Here is a tiny trained network, its code and every weight. The questions are about switching its units off for an input and a class, where a switched-off unit gives its printed mean instead of its output.

import numpy as np


def w(rows, s, z=0):
    codes = np.array(rows[::2]) - 128.0
    scale = np.full(codes.shape[1], s)
    scale[-1] = z or s
    return codes * scale


def f(y):
    return np.maximum(y, 0)


def log_softmax(a):
    a = a - a.max(-1, keepdims=True)
    return a - np.log(np.exp(a).sum(-1, keepdims=True))


def net(x, mask):
    res = np.array(x, float).reshape(1, 4) / 4 @ E
    y = f(res @ A[0][:, :-1].T + A[0][:, -1])
    res = res + np.where(mask, y, B[0][:, -1]) @ B[0][:, :-1]
    return log_softmax(res[-1] @ U[:, :-1].T + U[:, -1])


A, B = {}, {}
E = w([
[167,170,48,191,110,143,116,154,95,150],'x0',
[83,143,146,168,136,196,172,146,139,146],'x1',
[186,62,101,115,55,121,153,185,116,9],'x2',
[201,114,43,132,124,157,135,129,83,161],'x3',
],0.015)
A[0] = w([
[165,105,131,85,147,125,132,55,116,218,182],'neuron 1',
[92,153,176,117,179,140,129,108,164,174,215],'neuron 2',
[158,84,53,53,143,85,114,239,138,17,141],'neuron 3',
[127,40,106,101,103,94,126,151,132,27,205],'neuron 4',
[154,183,147,166,162,95,2,134,121,224,185],'neuron 5',
[113,153,74,184,99,176,127,180,122,163,189],'neuron 6',
[117,180,140,131,200,37,32,83,106,182,252],'neuron 7',
[88,119,165,138,163,193,179,178,121,97,127],'neuron 8',
[86,185,223,86,223,117,142,160,166,166,165],'neuron 9',
[93,7,178,114,114,146,177,99,164,95,225],'neuron 10',
[117,170,140,166,144,67,131,77,142,198,43],'neuron 11',
[187,153,78,127,118,165,152,180,94,171,231],'neuron 12',
[59,184,108,70,154,107,81,46,195,251,220],'neuron 13',
[145,109,14,239,58,191,142,210,104,124,223],'neuron 14',
],0.009,0.0023)
B[0] = w([
[145,63,75,134,135,126,97,95,114,203,173],'neuron 1',
[62,72,208,195,69,164,157,45,164,170,191],'neuron 2',
[174,120,139,135,61,51,32,241,94,76,237],'neuron 3',
[143,44,177,118,10,111,46,206,55,70,222],'neuron 4',
[120,192,127,178,180,114,115,156,94,193,198],'neuron 5',
[157,227,38,146,189,173,232,103,120,112,187],'neuron 6',
[117,156,158,205,140,100,83,134,99,195,207],'neuron 7',
[182,176,126,125,50,227,189,159,113,90,168],'neuron 8',
[46,73,186,123,77,147,165,28,168,156,211],'neuron 9',
[115,4,130,109,13,153,127,119,156,120,200],'neuron 10',
[33,188,161,213,114,38,85,164,46,182,176],'neuron 11',
[238,179,73,100,166,149,154,140,171,163,200],'neuron 12',
[16,151,128,68,212,107,157,57,91,254,228],'neuron 13',
[212,193,98,160,156,141,196,117,62,55,249],'neuron 14',
],0.0074,0.02)
U = w([
[202,65,138,127,51,96,25,250,90,40,161],'0',
[101,76,181,101,59,188,180,76,249,77,86],'1',
[91,135,144,162,224,105,95,104,111,172,159],'2',
[220,42,2,90,166,128,94,109,112,149,44],'3',
[246,161,44,181,198,173,161,158,89,54,250],'4',
],0.0076,0.002)

Each question gives the input, the list of numbers given to net, and the class t.
The units are the neurons (one row each of A and B). Each row of codes is followed by its name. A weight is (code - 128) times the scale printed after its matrix; where a second scale follows, it is the last column's (A, B and U).
mask holds one flag per neuron, in row order. A switched-off neuron (its flag False) gives its mean, the last column of its row in B, instead of its output. The means were averaged over made-up inputs and are rounded, as every weight is.
A unit's drop is (log p(t) with every unit on - log p(t) with that unit switched off) / (log p(t) with every unit on - log p(t) with every unit switched off).
The circuit of an input: a set's keep is (log p(t) with only the set's units on - log p(t) with every unit switched off) / (log p(t) with every unit on - log p(t) with every unit switched off). Starting from the 12 units with the biggest drops (on a tie, the unit counted first), units are removed one at a time, each time the one whose removal leaves the highest keep (on an exact tie, the one counted first), for as long as the keep stays at least 0.8.
circuit, biggest first: the units of the circuit, biggest drop first
top k neurons: the k neurons with the biggest drops, biggest first
drop of u: that unit's drop, to one decimal
input [7,-7,-6,8], class 4: top 2 neurons : (neuron 12; neuron 14)
input [-4,-6,0,8], class 0: circuit, biggest first : (neuron 13)
input [-1,8,-5,-8], class 1: top 2 neurons : (neuron 9; neuron 2)
input [2,3,8,8], class 4: top 4 neurons : (neuron 14; neuron 6; neuron 12; neuron 10)
input [6,-3,-1,-4], class 2: top 4 neurons : (neuron 14; neuron 8; neuron 3; neuron 12)
input [8,-6,3,-1], class 4: top 4 neurons : (neuron 14; neuron 10; neuron 12; neuron 6)
input [-3,-7,-1,-2], class 2: top 3 neurons : (neuron 3; neuron 7; neuron 8)
input [8,5,-6,3], class 4: top 4 neurons : (neuron 6; neuron 14; neuron 12; neuron 9)
input [-4,1,0,-3], class 1: drop of neuron 9 : 0.0
input [5,7,4,-8], class 4: drop of neuron 3 : 0.1
input [2,8,7,3], class 4: drop of neuron 14 : 0.6
input [-2,6,-4,-8], class 1: drop of neuron 9 : 0.3
